Below is a small trained network, with its code and all its weights. Each question gives an input and a class and asks what happens when units are switched off, that is, made to give their printed mean instead of their output.

import numpy as np


def w(rows, s, z=0):
    codes = np.array(rows[::2]) - 128.0
    scale = np.full(codes.shape[1], s)
    scale[-1] = z or s
    return codes * scale


def norm(h):
    return h / np.sqrt((h * h).mean(-1, keepdims=True) + 1e-5)


def f(y):
    return y / 2 * (1 + np.tanh(0.7978845608 * (y + 0.044715 * y**3)))


def log_softmax(a):
    a = a - a.max(-1, keepdims=True)
    return a - np.log(np.exp(a).sum(-1, keepdims=True))


def net(x, mask):
    res = np.array(x, float).reshape(1, 7) / 4 @ E
    u = 0
    for l in range(2):
        y = f(norm(res) @ A[l][:, :-1].T + A[l][:, -1])
        res = res + np.where(mask[u : u + 5], y, B[l][:, -1]) @ B[l][:, :-1]
        u += 5
    return log_softmax(norm(res)[-1] @ U[:, :-1].T + U[:, -1])


A, B = {}, {}
E = w([
[229,253,181,172,81,153,181,128,155,113],'x0',
[126,149,164,98,121,64,128,166,101,95],'x1',
[119,164,137,204,170,97,118,141,119,177],'x2',
[67,126,120,184,83,135,140,185,4,107],'x3',
[233,133,62,171,102,100,163,171,118,167],'x4',
[171,154,107,55,86,109,186,193,127,104],'x5',
[87,119,80,127,148,84,90,190,109,127],'x6',
],0.0058)
A[0] = w([
[143,164,97,161,106,131,72,83,85,176,90],'0.n1',
[170,120,96,103,127,171,170,117,161,142,4],'0.n2',
[96,121,135,178,83,172,126,85,50,100,7],'0.n3',
[181,114,79,254,151,132,83,130,153,193,77],'0.n4',
[182,96,101,115,96,139,146,133,202,147,19],'0.n5',
],0.0097,0.0039)
B[0] = w([
[124,154,115,126,199,178,168,113,105,177,167],'0.n1',
[150,74,80,82,141,122,156,90,165,108,153],'0.n2',
[76,105,187,66,156,149,220,92,64,79,189],'0.n3',
[138,150,83,254,165,100,134,92,136,156,254],'0.n4',
[183,83,131,64,132,167,188,67,68,132,167],'0.n5',
],0.0096,0.0055)
A[1] = w([
[12,37,31,110,165,64,109,155,77,150,5],'1.n1',
[102,68,205,100,150,192,1,126,210,143,201],'1.n2',
[249,99,130,58,80,218,165,91,218,202,101],'1.n3',
[218,127,114,10,146,192,163,94,155,178,43],'1.n4',
[126,74,197,119,141,147,118,45,121,133,154],'1.n5',
],0.0063,0.0022)
B[1] = w([
[187,19,122,81,56,162,129,199,165,248,253],'1.n1',
[108,204,160,163,73,80,33,103,213,142,199],'1.n2',
[152,61,94,59,134,20,98,110,163,1,249],'1.n3',
[77,75,53,205,159,25,166,91,54,73,209],'1.n4',
[55,191,162,109,200,237,112,113,91,85,201],'1.n5',
],0.0079,0.0042)
U = w([
[188,93,58,90,135,73,166,65,162,7,187],'0',
[169,154,87,251,176,146,147,100,147,203,207],'1',
[65,190,170,99,120,129,33,90,230,97,30],'2',
[43,116,187,78,126,214,187,121,100,97,155],'3',
[95,24,113,66,53,130,64,207,162,209,9],'4',
[188,229,140,109,59,101,151,216,134,93,125],'5',
],0.013,0.0014)

Each question gives the input, the list of numbers given to net, and the class t.
The units are the neurons (one row each of A and B). Each row of codes is followed by its name. A weight is (code - 128) times the scale printed after its matrix; where a second scale follows, it is the last column's (A, B and U).
mask holds one flag per neuron, layer by layer. A switched-off neuron (its flag False) gives its mean, the last column of its row in B, instead of its output. The means were averaged over made-up inputs and are rounded, as every weight is.
A unit's drop is (log p(t) with every unit on - log p(t) with that unit switched off) / (log p(t) with every unit on - log p(t) with every unit switched off).
The circuit of an input: a set's keep is (log p(t) with only the set's units on - log p(t) with every unit switched off) / (log p(t) with every unit on - log p(t) with every unit switched off). Starting from all 10 units, units are removed one at a time, each time the one whose removal leaves the highest keep (on an exact tie, the one counted first), for as long as the keep stays at least 0.8.
circuit, biggest first: the units of the circuit, biggest drop first
most important unit: the unit with the biggest drop
k most important neurons: the k neurons with the biggest drops, biggest first
top k neurons in layer l: the k neurons of layer l with the biggest drops, biggest first
drop when u is switched off: that unit's drop, to one decimal
input [-3,-3,-2,8,3,-1,-7], class 3: most important unit => 0.n3
input [-6,-2,-4,-6,-4,1,0], class 2: 2 most important neurons => 1.n2, 1.n5
input [3,6,-5,0,-2,-4,-3], class 3: 2 most important neurons => 1.n5, 1.n3
input [1,0,-2,0,-4,5,4], class 4: 3 most important neurons => 1.n5, 0.n5, 0.n3
input [-1,3,-6,3,-3,0,3], class 4: 2 most important neurons => 1.n1, 0.n5
input [6,-8,7,-7,4,3,-2], class 0: 3 most important neurons => 1.n3, 0.n5, 0.n2
input [-3,-2,7,1,-5,-2,-5], class 3: 2 most important neurons => 0.n3, 1.n5
input [1,-2,4,0,-8,8,0], class 2: circuit, biggest first => 0.n3, 0.n5
input [-1,6,7,-2,-3,5,2], class 4: 2 most important neurons => 0.n4, 1.n5
input [2,-7,3,-3,-5,-6,-7], class 2: top 4 neurons in layer 1 => 1.n2, 1.n5, 1.n4, 1.n1
input [0,-4,5,1,-8,4,-6], class 2: top 3 neurons in layer 1 => 1.n2, 1.n1, 1.n4
input [8,-5,1,7,-2,6,-6], class 3: 3 most important neurons => 0.n3, 0.n4, 1.n2
input [0,-2,-3,-3,-7,7,8], class 4: 2 most important neurons => 1.n1, 1.n5
input [6,1,6,7,-1,-1,-8], class 3: most important neuron => 0.n3
input [-4,-6,7,-2,-7,7,-8], class 2: 2 most important neurons => 1.n2, 0.n5
input [-4,-1,0,3,0,-5,-8], class 3: drop when 0.n5 is switched off => 0.0
input [4,-8,-2,4,6,5,-2], class 0: drop when 1.n3 is switched off => 0.1
input [4,-4,5,-6,6,2,-8], class 0: drop when 1.n3 is switched off => 0.3
input [-5,4,-6,8,8,-5,-4], class 3: drop when 0.n3 is switched off => 2.0
input [-2,7,4,-2,-5,-5,6], class 4: circuit, biggest first => 1.n1
